Below are the code and all the weights of a small trained network. Each question names an input and a class and asks about switching units off, where a switched-off unit gives its printed mean instead of its output.

import numpy as np


def w(rows, s, z=0):
    codes = np.array(rows[::2]) - 128.0
    scale = np.full(codes.shape[1], s)
    scale[-1] = z or s
    return codes * scale


def f(y):
    return np.maximum(y, 0)


def log_softmax(a):
    a = a - a.max(-1, keepdims=True)
    return a - np.log(np.exp(a).sum(-1, keepdims=True))


def net(x, mask):
    res = np.array(x, float).reshape(1, 6) / 4 @ E
    y = f(res @ A[0][:, :-1].T + A[0][:, -1])
    res = res + np.where(mask, y, B[0][:, -1]) @ B[0][:, :-1]
    return log_softmax(res[-1] @ U[:, :-1].T + U[:, -1])


A, B = {}, {}
E = w([
[255,69,106],'x0',
[128,128,129],'x1',
[129,129,127],'x2',
[126,126,128],'x3',
[150,174,56],'x4',
[67,44,60],'x5',
],0.0088)
A[0] = w([
[122,139,78,147],'N1',
[34,119,194,125],'N2',
[122,105,217,194],'N3',
[171,67,183,215],'N4',
[98,184,97,123],'N5',
[137,180,154,55],'N6',
[231,202,180,76],'N7',
[98,86,104,31],'N8',
[88,112,77,71],'N9',
[83,62,189,116],'N10',
[186,84,105,53],'N11',
[104,111,210,99],'N12',
[199,156,189,89],'N13',
[146,206,91,146],'N14',
[100,39,176,145],'N15',
[96,95,101,64],'N16',
[47,76,48,92],'N17',
[125,9,75,78],'N18',
[147,183,35,100],'N19',
[155,227,192,5],'N20',
[200,93,117,11],'N21',
[173,182,159,29],'N22',
[25,200,111,2],'N23',
[47,183,186,60],'N24',
[112,136,51,101],'N25',
],0.013,0.0069)
B[0] = w([
[162,162,88,180],'N1',
[149,91,104,231],'N2',
[157,202,86,219],'N3',
[144,112,77,255],'N4',
[199,83,114,187],'N5',
[118,121,191,154],'N6',
[85,134,154,251],'N7',
[72,128,197,152],'N8',
[148,153,171,173],'N9',
[157,169,132,196],'N10',
[110,44,176,191],'N11',
[191,139,120,173],'N12',
[85,114,147,210],'N13',
[171,162,83,207],'N14',
[182,186,110,214],'N15',
[138,149,193,160],'N16',
[128,179,166,247],'N17',
[84,160,203,245],'N18',
[175,150,160,205],'N19',
[66,147,166,193],'N20',
[140,2,148,181],'N21',
[99,124,164,168],'N22',
[160,2,159,211],'N23',
[158,56,124,211],'N24',
[146,162,156,182],'N25',
],0.009,0.0073)
U = w([
[103,117,117,247],'0',
[114,30,143,33],'1',
[38,134,202,54],'2',
[106,119,93,225],'3',
[115,123,99,192],'4',
[178,159,111,57],'5',
[36,131,5,40],'6',
],0.015,0.012)

Each question gives the input, the list of numbers given to net, and the class t.
The units are the neurons (one row each of A and B). Each row of codes is followed by its name. A weight is (code - 128) times the scale printed after its matrix; where a second scale follows, it is the last column's (A, B and U).
mask holds one flag per neuron, in row order. A switched-off neuron (its flag False) gives its mean, the last column of its row in B, instead of its output. The means were averaged over made-up inputs and are rounded, as every weight is.
A unit's drop is (log p(t) with every unit on - log p(t) with that unit switched off) / (log p(t) with every unit on - log p(t) with every unit switched off).
The circuit of an input: a set's keep is (log p(t) with only the set's units on - log p(t) with every unit switched off) / (log p(t) with every unit on - log p(t) with every unit switched off). Starting from the 12 units with the biggest drops (on a tie, the unit counted first), units are removed one at a time, each time the one whose removal leaves the highest keep (on an exact tie, the one counted first), for as long as the keep stays at least 0.8.
units of the circuit, in order: the units of the circuit, biggest drop first
most important unit: the unit with the biggest drop
top k neurons: the k neurons with the biggest drops, biggest first
drop of u: that unit's drop, to one decimal
input [5,0,7,-2,-8,-8], class 2: top 2 neurons -> (N7 N13)
input [7,5,7,-6,5,-3], class 1: units of the circuit, in order -> (N21 N11)
input [5,-6,6,1,-3,6], class 2: units of the circuit, in order -> (N18)
input [-8,4,-3,5,-2,-5], class 1: units of the circuit, in order -> (N23 N24)
input [0,-3,5,-6,-2,-7], class 2: units of the circuit, in order -> (N20 N7)
input [2,5,3,0,6,-6], class 2: units of the circuit, in order -> (N7 N20)
input [-1,-2,7,3,3,-7], class 2: units of the circuit, in order -> (N20 N7)
input [-7,3,1,4,-8,-4], class 5: units of the circuit, in order -> (N3 N12)
input [5,-5,-7,4,-8,-1], class 5: top 2 neurons -> (N15 N3)
input [3,5,-1,-3,5,-8], class 2: units of the circuit, in order -> (N7 N20)
input [-8,-5,-1,0,-5,-2], class 1: top 2 neurons -> (N23 N24)
input [7,5,5,7,4,-7], class 0: top 3 neurons -> (N23 N14 N18)
input [4,1,0,0,3,-5], class 2: units of the circuit, in order -> (N7 N13)
input [-8,5,1,-1,2,3], class 1: units of the circuit, in order -> (N23)
input [-8,0,6,-7,7,8], class 1: top 2 neurons -> (N23 N5)
input [-2,3,5,7,-8,-5], class 5: units of the circuit, in order -> (N3 N12)
input [5,-4,-3,-1,-4,-6], class 2: top 2 neurons -> (N7 N13)
input [8,8,6,-3,0,-4], class 1: top 2 neurons -> (N21 N11)
input [-7,-2,2,2,-3,3], class 1: top 3 neurons -> (N23 N24 N2)
input [2,2,7,-4,8,6], class 5: most important unit -> N19
input [-1,-2,5,1,8,0], class 5: top 2 neurons -> (N19 N14)
input [0,2,0,1,8,7], class 5: drop of N19 -> 0.2
